Here is a tiny trained network, its code and every weight. The questions are about switching its units off for an input and a class, where a switched-off unit gives its printed mean instead of its output.

import numpy as np


def w(rows, s, z=0):
    codes = np.array(rows[::2]) - 128.0
    scale = np.full(codes.shape[1], s)
    scale[-1] = z or s
    return codes * scale


def norm(h):
    return h / np.sqrt((h * h).mean(-1, keepdims=True) + 1e-5)


def f(y):
    return np.maximum(y, 0)


def log_softmax(a):
    a = a - a.max(-1, keepdims=True)
    return a - np.log(np.exp(a).sum(-1, keepdims=True))


def net(x, mask):
    res = np.array(x, float).reshape(1, 5) / 4 @ E
    u = 0
    for l in range(3):
        y = f(norm(res) @ A[l][:, :-1].T + A[l][:, -1])
        res = res + np.where(mask[u : u + 11], y, B[l][:, -1]) @ B[l][:, :-1]
        u += 11
    return log_softmax(norm(res)[-1] @ U[:, :-1].T + U[:, -1])


A, B = {}, {}
E = w([
[54,149,97,121,40,119],'x0',
[128,130,128,127,128,124],'x1',
[128,130,128,128,128,126],'x2',
[225,148,101,142,55,137],'x3',
[127,167,3,141,188,121],'x4',
],0.0049)
A[0] = w([
[223,138,134,128,226,120,5],'0.n0',
[56,130,110,120,211,122,43],'0.n1',
[152,132,214,128,96,135,65],'0.n2',
[128,139,10,132,154,135,20],'0.n3',
[122,127,116,127,112,141,70],'0.n4',
[163,134,113,124,118,122,69],'0.n5',
[71,152,57,127,58,114,51],'0.n6',
[226,133,51,126,84,122,52],'0.n7',
[159,139,49,130,182,125,51],'0.n8',
[168,138,112,123,117,135,27],'0.n9',
[104,125,138,120,149,118,47],'0.n10',
],0.014,0.0017)
B[0] = w([
[103,50,48,70,83,206,249],'0.n0',
[124,198,179,201,115,186,221],'0.n1',
[150,146,147,111,160,40,221],'0.n2',
[139,121,153,101,93,2,241],'0.n3',
[118,117,119,119,128,140,141],'0.n4',
[110,145,148,147,126,146,163],'0.n5',
[141,52,74,73,135,214,227],'0.n6',
[86,190,188,199,144,181,255],'0.n7',
[184,129,151,108,187,65,228],'0.n8',
[105,146,149,156,128,145,166],'0.n9',
[155,129,160,153,138,158,153],'0.n10',
],0.018,0.0088)
A[1] = w([
[147,175,140,181,125,157,22],'1.n0',
[99,112,136,121,170,104,119],'1.n1',
[97,141,150,103,169,70,3],'1.n2',
[134,193,164,141,117,94,90],'1.n3',
[173,172,182,111,121,31,32],'1.n4',
[120,123,151,116,112,86,20],'1.n5',
[116,215,166,166,141,157,62],'1.n6',
[157,156,89,102,132,1,25],'1.n7',
[128,81,39,111,121,132,19],'1.n8',
[108,210,140,218,114,133,50],'1.n9',
[87,164,175,180,122,138,55],'1.n10',
],0.013,0.0014)
B[1] = w([
[55,149,188,167,115,123,173],'1.n0',
[192,148,95,164,61,119,152],'1.n1',
[180,138,140,61,86,106,183],'1.n2',
[95,48,94,115,161,45,195],'1.n3',
[135,235,54,7,142,91,249],'1.n4',
[140,175,104,96,108,128,164],'1.n5',
[110,150,153,241,73,145,204],'1.n6',
[210,196,190,14,105,138,214],'1.n7',
[77,69,72,178,145,123,169],'1.n8',
[75,43,232,210,188,127,193],'1.n9',
[138,160,125,197,179,154,190],'1.n10',
],0.015,0.011)
A[2] = w([
[143,107,89,132,135,109,94],'2.n0',
[148,101,174,153,92,61,81],'2.n1',
[96,79,23,111,135,190,197],'2.n2',
[139,10,93,115,72,144,153],'2.n3',
[178,173,84,131,123,117,48],'2.n4',
[118,4,75,111,124,145,9],'2.n5',
[98,118,139,226,138,102,26],'2.n6',
[128,120,133,131,121,119,2],'2.n7',
[105,129,124,143,122,180,105],'2.n8',
[116,98,151,191,169,108,135],'2.n9',
[104,127,173,131,187,54,184],'2.n10',
],0.014,0.00085)
B[2] = w([
[63,127,147,133,139,164,149],'2.n0',
[134,156,50,101,166,159,161],'2.n1',
[114,38,62,110,155,16,254],'2.n2',
[80,61,58,171,207,149,235],'2.n3',
[131,166,158,64,113,122,185],'2.n4',
[83,39,28,139,109,205,246],'2.n5',
[149,159,221,198,104,135,233],'2.n6',
[135,136,119,130,130,126,128],'2.n7',
[159,164,132,110,151,22,197],'2.n8',
[156,146,168,189,51,163,208],'2.n9',
[157,43,78,86,70,248,200],'2.n10',
],0.014,0.0082)
U = w([
[183,202,132,2,112,83,242],'0',
[118,161,218,236,106,168,151],'1',
[87,27,35,124,154,134,1],'2',
],0.011,0.00083)

Each question gives the input, the list of numbers given to net, and the class t.
The units are the neurons (one row each of A and B). Each row of codes is followed by its name. A weight is (code - 128) times the scale printed after its matrix; where a second scale follows, it is the last column's (A, B and U).
mask holds one flag per neuron, layer by layer. A switched-off neuron (its flag False) gives its mean, the last column of its row in B, instead of its output. The means were averaged over made-up inputs and are rounded, as every weight is.
A unit's drop is (log p(t) with every unit on - log p(t) with that unit switched off) / (log p(t) with every unit on - log p(t) with every unit switched off).
The circuit of an input: a set's keep is (log p(t) with only the set's units on - log p(t) with every unit switched off) / (log p(t) with every unit on - log p(t) with every unit switched off). Starting from the 12 units with the biggest drops (on a tie, the unit counted first), units are removed one at a time, each time the one whose removal leaves the highest keep (on an exact tie, the one counted first), for as long as the keep stays at least 0.8.
units of the circuit, in order: the units of the circuit, biggest drop first
most important unit: the unit with the biggest drop
k most important neurons: the k neurons with the biggest drops, biggest first
top k neurons in layer l: the k neurons of layer l with the biggest drops, biggest first
drop when u is switched off: that unit's drop, to one decimal
input [-7,-6,3,-3,7], class 0: 4 most important neurons	[0.n8 0.n3 0.n6 1.n7]
input [-4,-1,-5,-6,5], class 1: units of the circuit, in order	[0.n1]
input [7,-4,8,7,7], class 0: 4 most important neurons	[0.n1 0.n3 0.n0 0.n8]
input [4,8,-1,-5,6], class 0: 2 most important neurons	[0.n7 0.n3]
input [4,5,7,-6,-6], class 0: 2 most important neurons	[0.n7 0.n2]
input [-6,5,-2,-3,7], class 0: top 2 neurons in layer 0	[0.n8 0.n3]
input [3,-8,-1,7,-6], class 1: 3 most important neurons	[0.n3 0.n8 0.n7]
input [6,7,7,2,-7], class 0: top 2 neurons in layer 0	[0.n2 0.n0]
input [-7,0,-3,-2,-7], class 0: top 2 neurons in layer 0	[0.n2 0.n6]
input [-3,0,0,-5,-6], class 0: top 2 neurons in layer 0	[0.n7 0.n2]
input [1,-2,-5,3,3], class 0: 3 most important neurons	[0.n3 0.n8 0.n1]
input [5,3,0,4,-6], class 0: 2 most important neurons	[0.n2 0.n0]
input [3,-6,-6,-5,-4], class 1: top 2 neurons in layer 0	[0.n3 0.n8]
input [2,-4,-2,4,3], class 1: most important unit	0.n7
input [3,-6,6,-7,6], class 1: 2 most important neurons	[0.n1 0.n2]
input [3,-3,-7,-8,-7], class 1: 2 most important neurons	[0.n3 0.n8]
input [-2,-1,6,4,4], class 0: drop when 0.n1 is switched off	2.9
input [-3,-5,0,-6,3], class 1: drop when 0.n1 is switched off	1.2
